Moves between points:
at | v t d p j
bif | ril bas gug dul fup
nar | der bub fal bib muk
bev | ped soz div sor fol
rab | rek mep tul kub pok
sol | ziv seg sop zas leg
dul | dil vir sog sug ter
mig | nos biz bar zar pof
vaz | muz giz gep ziv vog
bas | bib ter bif vir dil
fes | kip vog viv giz muz
sab | vad pak tar vuz mig
ril | muk bib rif dil bub
suv | giz leg fuz seg ziv
keb | pef pur fel rem gik
biz | zak tar mig sot vut
mam | nar fup lik bas ril
mub | keb did dak zak nid
tul | mab rab tiz tet fot
sep | tet zum soz gol div
vez | zit gur kem zub fid
did | pur fud mub tev rem
nem | sab ren zit kem kig
vut | fud bar pof sab tev
mag | beb nos fud pof mub
nos | nid zak mag vut did
gik | seg pom bir tid zas
bar | mag mig vut pak vad
zor | zar fid ren gur zit
fef | vog ziv dur leg giz
giz | mus pir vaz fof pez
vel | vez der bis muk ker
rek | les gop mab tiz sir
vuz | biz zit kig fid zar
gok | suv pef gor gik sol
vuv | kig kem fid gup ren
vir | gug sen dul les kiz
fud | tid mag did vad dak
ped | git zev mep buv tul
rif | kaz ril sov fup nar
ziv | pez fof fef suf pir
kaz | ker muk vom bub der
zas | suf vef pef fel gor
pir | viv dur giz fuz gep
zev | fot tet ped div rab
nef | bis fal muk rif vom
sir | vos kup tos git mal
tar | tev sab biz kig bar
pok | sir tiz fot ped gop
zum | kub kuv sep pel bev
bek | vir tos mal rek sug
sed | div gol sor taz zum
vos | bas gub sen bek dul
sen | bif vos vir mal sog
zar | vut sot pak nem tar
gur | nem poz vez bis vuv
kuv | fol sor zum kip soz
poz | ren gup gur vel kem
dur | fes fef pir suv vaz
gol | bev pel sed sil kuv
seg | fof gor sol vef suf
vad | mub pof tev biz nos
tos | sen sir bek gop les
buv | rab div fol zum tet
fel | gok keb pom nid bir
kig | mig vuz sot zor pak
taz | kuv sil zez fes pel
beb | bir nid tid did keb
fof | gep fuz ziv sop dur
bir | sol gik vef pur pef
kiz | mam sog ter vos bif
zap | poz vom der fal bis
mal | dul bek les mab gub
sog | fup dul kiz gub bas
muz | sed mus sil pez zez
sor | buv sed kuv zez sep
fot | tos pok git mep rek
kem | vuz vez vuv ker zor
sot | bar kig zar ren sab
les | sog mal sug kup vos
der | gur zap vel nef zub
tiz | kup tul pok zev git
tev | dak vad zak mig mag
fid | sot vuv zor poz nem
sil | sor muz taz vog kip
suf | dur sop leg gok fuz
lik | fal mam bib bif rif
sov | vom rif bub mam fal
muk | zub nef kaz sov zap
zez | zum taz kip viv gol
mab | sug rek kup pok tos
pez | taz gep vog dur viv
gug | rif bif dil sog mam
zub | vuv bis ker vom poz
ter | lik kiz bas sen gug
pom | gor fel gik beb vef
pur | zas tid keb dak pom
sug | kiz les gub sir sen
fup | bub dil mam ter bib
pof | did vut vad tar zak
vom | gup kaz zap nar vel
tid | vef beb pur mub fel
div | mep bev buv kuv kub
pak | pof zar sab zit biz
ker | fid zub gup zap gur
sop | fef sol suf pef suv
viv | pel fes mus vaz sil
gub | ter sug vos tos vir
mep | gop ped rab fol tiz
ren | pak zor nem vez vuz
fal | vel nar nef ril kaz
fuz | vaz suv fof sol fef
gep | sil vaz pez fef fes
vog | zez pez fes pir mus
gop | mal git rek tul kup
fol | tul buv kub sep zev
bis | kem vel zub kaz gup
kip | sep zez pel mus sed
pef | leg zas gok pom seg
soz | zev sep bev sed buv
rem | pom dak nid mag tid
kup | gub mab sir fot bek
dak | fel mub rem nos beb
mus | gol viv muz gep taz
zit | tar nem vuz vuv sot
gor | fuz gok seg bir sop
vef | sop bir zas keb gok
zak | rem tev nos bar fud
leg | pir suf suv gor fof
kub | tiz fol tet soz ped
dil | sov gug fup kiz lik
git | bek fot gop rab mab
bub | zap sov nar lik nef
nid | gik rem beb fud pur
bib | nef lik ril gug sov
tet | pok kub zev bev mep
gup | zor ker poz der vez
pel | soz kip gol muz sor

The rows follow the links: the fewer symbols apart two points are, the more alike their rows tend to be.

Each row is also shifted at random along 8 hidden directions that mean nothing.

Some points, each with a row of numbers:
vuv: -452 +362 +314 -38 -221 +388 +20 -186 +72 +229 +553 +102 +42 -517 -53 -14 -27 -243 -8 +436 +534 +350 -120 -78 +243 +113 +42 +94 -145 -107 +87 +48 +160 +341 -140 -356 +159 +7
dil: +194 +16 +348 -71 -189 -355 -94 -15 -222 +106 +215 +264 +186 -315 -47 +113 -2 -215 +50 +327 +42 +55 +7 +91 -47 +106 +42 +62 -95 +526 -183 -9 +135 -254 -8 -255 +95 +126
rek: +573 +17 +242 +355 +101 -982 +180 +11 +281 +323 +462 +329 -81 -762 +35 +127 +34 +278 -62 -248 -113 -116 -370 -83 -453 -62 -200 -218 -220 +130 -56 -180 +151 -63 +393 -193 +124 -18
sov: -209 -357 +70 +16 -308 -656 -260 +26 -359 -45 -195 -392 +281 +389 +115 +281 +319 +2 +236 -117 +311 +41 +292 +283 +99 +128 -66 +46 +96 +527 +30 +49 -101 -119 +607 +534 +298 +329
kem: -34 +239 -164 +324 -224 -244 +205 -147 -9 +47 +127 -28 -18 -142 +64 +24 +180 +188 +49 -175 +365 +124 -128 +98 -3 +139 +31 -24 +9 +158 +122 +158 +278 +352 +385 -82 +65 -95
ker: +326 +233 -11 +473 -79 +322 +212 +99 +206 +172 +437 +976 +14 -829 -83 -203 +16 -61 -109 +201 -173 +205 -440 -210 -104 -15 +173 +15 -192 +249 +80 +121 +454 -31 -428 -736 +203 -452
mal: -389 -708 +326 +195 -4 -1041 -234 +97 +204 +138 +215 +67 +224 -347 +41 +526 +300 -152 +3 +30 -362 +206 +23 -19 -50 -478 -300 -24 -85 +587 +106 -215 -480 -424 +674 +289 +513 +382
gor: +474 +21 +32 +6 +268 -510 +285 -192 +197 +151 +59 +166 -164 +158 -127 -248 -165 -156 +16 -485 -595 -227 +73 +1 -213 +50 -97 +43 +217 -125 -196 +101 +375 +91 +158 -33 -15 +40
suv: -444 +367 +322 -259 +110 +597 -401 -360 -793 +179 +239 -7 -95 +303 -195 -174 -87 -614 -22 +673 +80 -83 +368 -235 +98 +274 +177 +369 -44 +743 +41 -81 +115 -365 -538 -193 +16 +403
fel: -484 -603 -19 +23 +192 +282 -89 -103 +149 -50 -72 +76 +141 +668 -191 +105 +26 -389 -50 -193 -912 +140 +293 -49 +300 -446 -103 +225 +409 +284 +204 +107 -364 -375 -3 +371 +469 +233
tet: -662 +271 +24 -48 -45 -440 -240 +447 -73 +360 +230 -399 +240 -167 +298 +17 -33 +711 +307 -336 +846 +109 -543 +56 -63 -126 -140 -425 -411 +79 -44 -254 -266 -158 +180 +581 +216 +107
ped: +462 +346 +153 -513 +172 +8 -68 -178 -16 +246 +193 -122 +38 +212 +200 -8 -93 -175 +46 +128 +55 -40 -6 -52 -242 +228 +43 +161 -203 +129 -260 -162 +29 -354 -299 +45 +20 +261
sab: -160 +243 -299 +347 -115 +487 +87 +71 -53 -287 -129 +384 -39 -179 +46 -139 +151 +246 -92 +157 +31 +34 -90 -188 +83 +122 +390 -78 -197 +240 +272 +239 +15 -186 -297 -438 -163 -275
nid: +88 +58 +230 +56 +101 +64 +71 -226 +199 +214 +332 +100 -79 +113 -76 -216 -112 +44 -44 -430 -260 -136 +90 -82 +4 +171 -43 +2 +89 -343 +153 +140 +136 +21 -37 +87 +253 +51
pom: +454 +242 -161 -193 +125 +305 -110 -284 -567 -100 -299 -44 +18 +1150 +33 -307 -8 -45 +78 -300 -425 -410 +443 -5 -90 +529 +329 +238 +161 +622 0 +251 +186 -680 -378 +206 -5 +251
rem: -325 +131 +348 +216 +84 +255 -35 -331 +141 +384 +684 +351 -34 -184 -143 -145 -85 -178 -145 -115 -306 +82 -32 -212 +88 -29 -71 +127 +21 +79 +282 +81 +86 -104 -124 -123 +475 +82
taz: +605 -19 +15 -266 +317 -1123 +296 +289 +246 +30 -227 -266 -182 -108 +68 -109 +23 +83 +389 -321 +108 -284 +12 -56 -384 +184 -30 -311 -146 -399 -403 -160 +245 +181 +299 +149 -321 +240
zar: +188 +371 +104 -365 -123 +349 +130 -106 +252 -151 -21 -80 -83 -110 +165 -231 -33 -2 +35 +112 +388 -47 +193 -52 +91 +540 +304 -21 -236 -767 -40 +222 +154 +228 -287 -293 -296 -75
pof: -262 +548 -87 -59 -180 -370 +258 -239 +34 +45 +120 -342 +24 +166 +149 -92 -43 +323 +121 -377 +445 +56 -81 +168 +66 +234 +91 -110 -54 -29 -56 +238 +160 +257 +379 +61 -112 +82
kiz: +39 -26 +10 -235 -214 -83 -206 -65 -352 -185 -245 -22 +216 +195 +99 +203 +17 -189 -70 +381 -43 +46 +149 +204 +23 +25 +96 +184 -28 +603 -193 +9 -139 -380 -5 -103 -143 +98
tiz: +325 -323 -238 +232 +123 -62 +274 +339 +424 -151 -162 +88 -43 -297 -96 +206 -116 +397 -112 -179 -265 +19 -392 +60 -94 -525 -201 -297 +125 -388 -46 -163 -264 +156 +81 -5 -181 -329
did: -267 +471 -233 +206 -189 +68 +92 -372 -395 -181 -130 -396 -170 +365 +13 -74 -5 +387 -119 -206 +377 -177 +130 +112 +79 +300 +128 -18 +96 +110 +196 +217 +86 +256 +300 -13 -344 -26
gep: +61 -82 -263 +249 +232 +362 -63 +618 +37 +74 -169 +229 -66 -89 -35 -401 -148 +518 +133 -432 -7 -230 -371 -152 -118 -119 -30 -353 -71 -440 +53 -103 +73 -7 -439 +233 +13 -390
gub: +253 +118 +158 -330 -129 -33 -98 -343 +422 +225 +208 -151 -13 -247 +291 +49 -228 -57 -362 -139 +23 +37 -96 +247 -138 +12 -339 +194 -63 -797 -203 -92 -15 +390 +234 +36 -19 -248
zit: -208 -162 -184 -44 -187 +311 +72 -53 +16 -461 -414 -357 -33 +278 0 +159 +221 -27 +27 +192 +249 +70 +369 +47 +303 +146 +197 +20 +109 -292 +196 +189 -189 +265 +123 +17 -228 +30
vef: -609 +249 -38 +114 -20 -143 -45 +242 -162 -63 -75 +115 -9 -221 -28 -274 -161 +314 +66 -95 +120 -85 -182 -41 +69 -30 +123 -272 -195 +66 -35 +78 +3 -83 -66 -142 -237 -114
les: -32 -280 +426 -346 -74 -85 -328 -8 -28 +48 +108 -93 +180 -56 +59 +260 +5 -243 -36 +347 -18 +50 +195 +39 +54 -15 -76 +94 -110 +59 -60 -164 -349 -353 -46 +111 +148 +282
fup: +45 -281 +410 +98 -157 +5 -16 +304 +131 +78 +291 +474 +176 -721 -234 +97 -137 -111 +8 +329 -39 +164 -220 +30 +129 -224 -78 -132 -19 -65 -82 -56 +4 +6 -191 -328 +151 -148
zor: -65 +138 +144 +194 -193 +23 +80 +235 -55 -48 +138 +89 +33 -356 -47 -85 +124 +281 +240 +72 +560 +12 -66 -96 +121 +309 +244 -279 -184 -109 +162 +124 +140 +99 -106 -155 +11 -12
sor: +5 +55 +200 -171 +171 -40 -105 +485 -201 +195 +101 -393 +18 +45 -54 -83 -70 +411 +435 -128 +695 -175 -166 -105 -44 +135 -18 -410 -147 -281 -46 -271 -71 -31 -245 +455 +28 +231
pur: -46 +83 -143 +490 +80 -88 -29 -1 -113 +170 +144 +279 -7 +229 +17 -286 +35 +451 -18 -690 -320 -229 -132 -90 -114 +75 +39 -116 +28 +324 +294 +185 +131 -329 +29 +203 +325 -94
pok: -1 +509 +402 -400 +11 +245 +13 -200 +229 +310 +556 +59 -64 -735 +37 +35 -361 -173 -221 +533 +342 +180 -325 -52 -72 -64 -113 +48 -303 -424 -261 -252 -8 +218 -305 -475 -214 -70
dur: -743 -9 -388 -26 +9 -145 -281 -168 -399 -139 -488 -684 -148 +568 +156 +32 +133 -13 -62 -103 +230 -83 +271 +116 +49 -71 -149 +152 +106 +111 +73 -79 -179 +269 +511 +482 -214 +111
zev: +268 +411 -479 -380 +27 +620 -123 -420 -308 +87 -224 -674 +31 +1109 +307 +62 -96 +147 -150 -267 +172 -50 +10 +273 -111 +90 -112 +343 +210 +146 -87 -81 -103 -45 -59 +567 -42 +19
nem: +165 -501 -330 +502 +1 -92 +221 -179 +150 -391 -305 +226 -115 +138 -98 +280 +472 -244 -132 +68 -574 +85 +322 -129 +49 -133 +118 +183 +241 +389 +364 +192 -66 -9 +346 -180 +96 +10
poz: +207 +139 -147 -168 -192 +330 +221 -224 +92 +17 -4 -267 +109 +443 +24 +15 -36 -70 +78 -193 +230 +183 +30 +273 +178 +128 -26 +165 +294 -232 -75 +187 +218 +418 +71 +170 +106 -66
gop: -60 +228 +21 +181 -92 -414 +59 -103 +15 -60 +110 +20 -184 -779 +52 +234 -25 +173 -297 +361 +259 +22 -257 -14 -198 -176 -107 -108 -252 +50 -50 -200 -101 +221 +343 -463 -430 -164
gur: +282 +107 +104 -45 -117 +376 +130 +24 -72 +169 +253 +69 +216 +290 -102 -65 -7 -21 +279 -101 +207 +130 -41 +73 +164 +216 +120 +20 +167 +156 +3 +153 +254 -33 -301 +111 +361 +84
lik: +182 +79 +342 -249 -287 +94 -189 +55 -383 +96 +107 -152 +224 +114 -42 +21 -107 +22 +178 +147 +498 -39 +88 +235 +123 +319 +28 -14 +40 +71 -145 +13 +118 -29 -145 +123 +72 +110
seg: +56 +421 +288 -103 +122 +4 +67 +64 -152 +188 +240 +206 -131 -264 -168 -430 -336 +37 +95 -27 +101 -229 -100 -110 -67 +251 +102 -167 -117 -199 -188 +28 +367 +57 -375 -292 -210 -27
buv: +281 +173 -81 -98 +165 -519 -88 -4 -6 +142 -22 -194 -92 +17 +292 +6 +154 +164 +57 -150 +172 -165 -32 -115 -372 +183 -16 -34 -301 +96 -67 -180 -3 -202 +174 +193 -32 +166

From each start, follow one symbol. Which point do you reach?
Answer with the point's name.
new walk
+831 -441 -202 +346 -24 +15 -25 -390 -28 -170 -198 +575 -74 +149 +0 +142 +372 -572 -333 +161 -889 -67 +388 -36 -228 +89 +50 +527 +222 +594 +158 +138 +242 -249 +109 -303 +219 -107
j: muk
new walk
+263 +0 -164 +542 -56 +1011 +238 +36 +159 +72 +322 +685 +4 -288 -274 -93 -49 +36 -159 +51 -238 +217 -361 -109 +133 -204 +44 +56 +237 +10 +296 +136 +251 +176 -512 -392 +299 -495
j: fid
new walk
-134 +94 -16 +203 -20 -14 +352 -145 +348 +182 +330 -105 +31 +158 -116 -43 -160 +308 +41 -642 -35 +116 -226 +131 +165 -154 -163 -137 +295 -327 +121 +180 +77 +362 +258 +220 +260 -74
j: fud
new walk
+923 +339 -213 -97 +35 -13 +192 -234 -178 -126 -200 -168 -176 +198 +78 +58 -106 +237 -189 -22 +27 -292 -32 +126 -338 +234 +51 +40 +34 +15 -181 -57 +134 +22 -29 -183 -478 -115
t: pok
new walk
-487 -14 +154 -30 -380 +64 -186 -130 -5 +246 +240 -376 +196 -67 +73 +152 -104 +75 -61 -129 +558 +258 -140 +390 +243 -119 -358 +72 +155 -334 +7 -32 -27 +578 +419 +357 +270 -136
t: bib
new walk
-906 +98 +543 -173 -76 +134 -134 -131 +6 +58 +399 -84 +7 -330 -163 +23 -84 -258 +18 +416 +252 +169 +182 -168 +369 +16 +75 -40 -142 -134 +142 +30 -225 +31 -72 -207 +41 +306
d: rem
new walk
-79 -65 +5 -90 -279 +198 -319 +592 -454 -219 -336 -82 +339 +107 +87 +15 -94 +612 +190 +42 +464 -133 -152 +216 +123 +75 +178 -350 -175 +180 -79 -29 -295 -473 -322 +235 -147 -112
d: dul
new walk
+462 +86 -57 +351 +232 -274 -45 +397 -129 +85 +31 +298 -189 -469 +70 -143 +159 +457 +99 -52 +152 -324 -253 -356 -433 +175 +136 -330 -411 +128 +116 -211 +93 -329 -226 -118 -84 -69
v: zev
new walk
-135 +423 +188 -143 +175 -101 +1 -46 +64 +364 +404 -151 -221 -522 +22 -86 -143 -55 +25 +205 +505 +36 -262 -170 -179 +17 -162 -57 -259 -333 -121 -296 +160 +374 -39 -123 -108 +47
j: kuv
new walk
+404 +300 -396 +358 -208 +229 +61 -314 +4 +116 +60 +345 -29 -168 +156 -41 -154 +217 -499 -218 -245 +31 -412 +277 -239 -172 -209 +233 +120 +155 -51 +50 +257 +218 +149 -262 -43 -635
p: sen
new walk
-25 +12 -105 -198 +119 +415 -132 +206 +19 -36 -170 -378 -92 +86 +92 +14 -70 +246 +5 +49 +378 -84 -70 -48 -18 -23 -67 -128 -92 -568 +21 -226 -251 +148 -214 +269 -182 -66
v: ped
new walk
+352 +37 +168 +342 +122 +495 +320 +7 +267 -16 +306 +549 -182 -377 -342 -226 -186 +117 -126 -87 -368 -119 -111 -232 +58 +27 +122 -166 +117 -407 +217 +164 +183 +86 -438 -478 -15 -260
t: mag
new walk
-22 -144 +492 -631 +48 +442 -12 +167 +108 -94 +112 +33 +310 +415 -110 -25 +2 -414 +443 +333 -43 +149 +401 -172 +382 +306 +415 -6 -61 -13 -55 +182 -190 -604 -710 +45 +257 +542
p: kig
new walk
+589 +58 -219 +104 -235 +519 -172 -368 -446 -229 -289 +182 -77 +271 +70 -8 +169 -255 -312 +333 -128 -145 +339 +91 -96 +381 +172 +427 +121 +357 +100 +141 +255 -50 -150 -306 -150 -220
v: zap
